Here is a tiny trained network, its code and every weight. The questions are about switching its units off for an input and a class, where a switched-off unit gives its printed mean instead of its output.

import numpy as np


def w(rows, s, z=0):
    codes = np.array(rows[::2]) - 128.0
    scale = np.full(codes.shape[1], s)
    scale[-1] = z or s
    return codes * scale


def norm(h):
    return h / np.sqrt((h * h).mean(-1, keepdims=True) + 1e-5)


def f(y):
    return np.maximum(y, 0)


def log_softmax(a):
    a = a - a.max(-1, keepdims=True)
    return a - np.log(np.exp(a).sum(-1, keepdims=True))


def net(x, mask):
    res = np.array(x, float).reshape(1, 3) / 4 @ E
    u = 0
    for l in range(2):
        y = f(norm(res) @ A[l][:, :-1].T + A[l][:, -1])
        res = res + np.where(mask[u : u + 5], y, B[l][:, -1]) @ B[l][:, :-1]
        u += 5
    return log_softmax(norm(res)[-1] @ U[:, :-1].T + U[:, -1])


A, B = {}, {}
E = w([
[96,134,4,119,114,164,153,193],'x0',
[63,183,95,97,254,143,81,71],'x1',
[128,56,64,178,70,21,160,163],'x2',
],0.0086)
A[0] = w([
[130,97,203,135,121,28,128,99,23],'0.n0',
[109,114,26,141,163,5,119,108,19],'0.n1',
[111,120,113,131,200,47,123,81,104],'0.n2',
[141,141,230,134,147,181,121,110,108],'0.n3',
[132,125,19,125,88,215,134,174,2],'0.n4',
],0.027,0.0034)
B[0] = w([
[171,152,178,142,87,33,123,171,246],'0.n0',
[98,117,1,101,144,143,232,146,239],'0.n1',
[114,164,69,182,199,148,116,74,219],'0.n2',
[140,77,162,34,122,103,167,52,254],'0.n3',
[194,227,40,186,163,174,215,139,240],'0.n4',
],0.021,0.02)
A[1] = w([
[184,128,254,188,53,108,49,189,147],'1.n0',
[77,97,48,147,198,159,113,66,174],'1.n1',
[181,172,137,191,122,219,89,180,2],'1.n2',
[126,117,152,124,174,182,106,35,94],'1.n3',
[104,93,119,180,59,49,107,244,111],'1.n4',
],0.026,0.0031)
B[1] = w([
[117,171,60,237,138,115,123,178,190],'1.n0',
[139,153,210,188,94,158,57,166,248],'1.n1',
[74,82,67,110,130,72,162,149,172],'1.n2',
[78,93,101,119,141,190,87,114,192],'1.n3',
[109,93,121,28,161,250,150,65,178],'1.n4',
],0.022,0.019)
U = w([
[135,169,48,173,130,146,180,180,208],'0',
[71,97,147,104,109,94,73,207,2],'1',
[171,124,181,154,78,6,121,149,74],'2',
[77,127,179,157,153,201,19,89,72],'3',
[133,56,156,20,104,127,154,78,146],'4',
],0.014,0.0052)

Each question gives the input, the list of numbers given to net, and the class t.
The units are the neurons (one row each of A and B). Each row of codes is followed by its name. A weight is (code - 128) times the scale printed after its matrix; where a second scale follows, it is the last column's (A, B and U).
mask holds one flag per neuron, layer by layer. A switched-off neuron (its flag False) gives its mean, the last column of its row in B, instead of its output. The means were averaged over made-up inputs and are rounded, as every weight is.
A unit's drop is (log p(t) with every unit on - log p(t) with that unit switched off) / (log p(t) with every unit on - log p(t) with every unit switched off).
The circuit of an input: a set's keep is (log p(t) with only the set's units on - log p(t) with every unit switched off) / (log p(t) with every unit on - log p(t) with every unit switched off). Starting from all 10 units, units are removed one at a time, each time the one whose removal leaves the highest keep (on an exact tie, the one counted first), for as long as the keep stays at least 0.8.
units of the circuit, in order: the units of the circuit, biggest drop first
top k neurons: the k neurons with the biggest drops, biggest first
k most important neurons of layer l: the k neurons of layer l with the biggest drops, biggest first
drop when u is switched off: that unit's drop, to one decimal
input [-6,3,3], class 2: top 3 neurons : 0.n0, 0.n2, 0.n4
input [-6,-7,-3], class 2: most important neuron of layer 1 : 1.n0
input [-1,0,0], class 2: 3 most important neurons of layer 0 : 0.n0, 0.n3, 0.n1
input [-5,-8,-2], class 2: top 2 neurons : 0.n3, 0.n1
input [-8,-5,-6], class 4: top 2 neurons : 0.n3, 1.n1
input [0,4,-6], class 4: top 2 neurons : 0.n3, 0.n2
input [0,-6,-3], class 4: top 2 neurons : 0.n0, 0.n2
input [-2,-3,4], class 4: top 2 neurons : 1.n4, 0.n4
input [3,7,-2], class 3: top 3 neurons : 1.n1, 0.n0, 0.n4
input [-6,6,-6], class 3: 2 most important neurons of layer 0 : 0.n0, 0.n2
input [-8,8,2], class 3: top 2 neurons : 0.n2, 0.n4
input [-8,-2,0], class 2: 3 most important neurons of layer 0 : 0.n0, 0.n3, 0.n1
input [-6,7,-3], class 3: drop when 0.n2 is switched off : 0.1
input [2,7,-4], class 3: drop when 0.n0 is switched off : 0.0
input [-8,0,4], class 2: units of the circuit, in order : 0.n0
input [-5,2,1], class 2: drop when 0.n0 is switched off : 1.0
input [-6,1,-1], class 2: drop when 1.n4 is switched off : 0.2
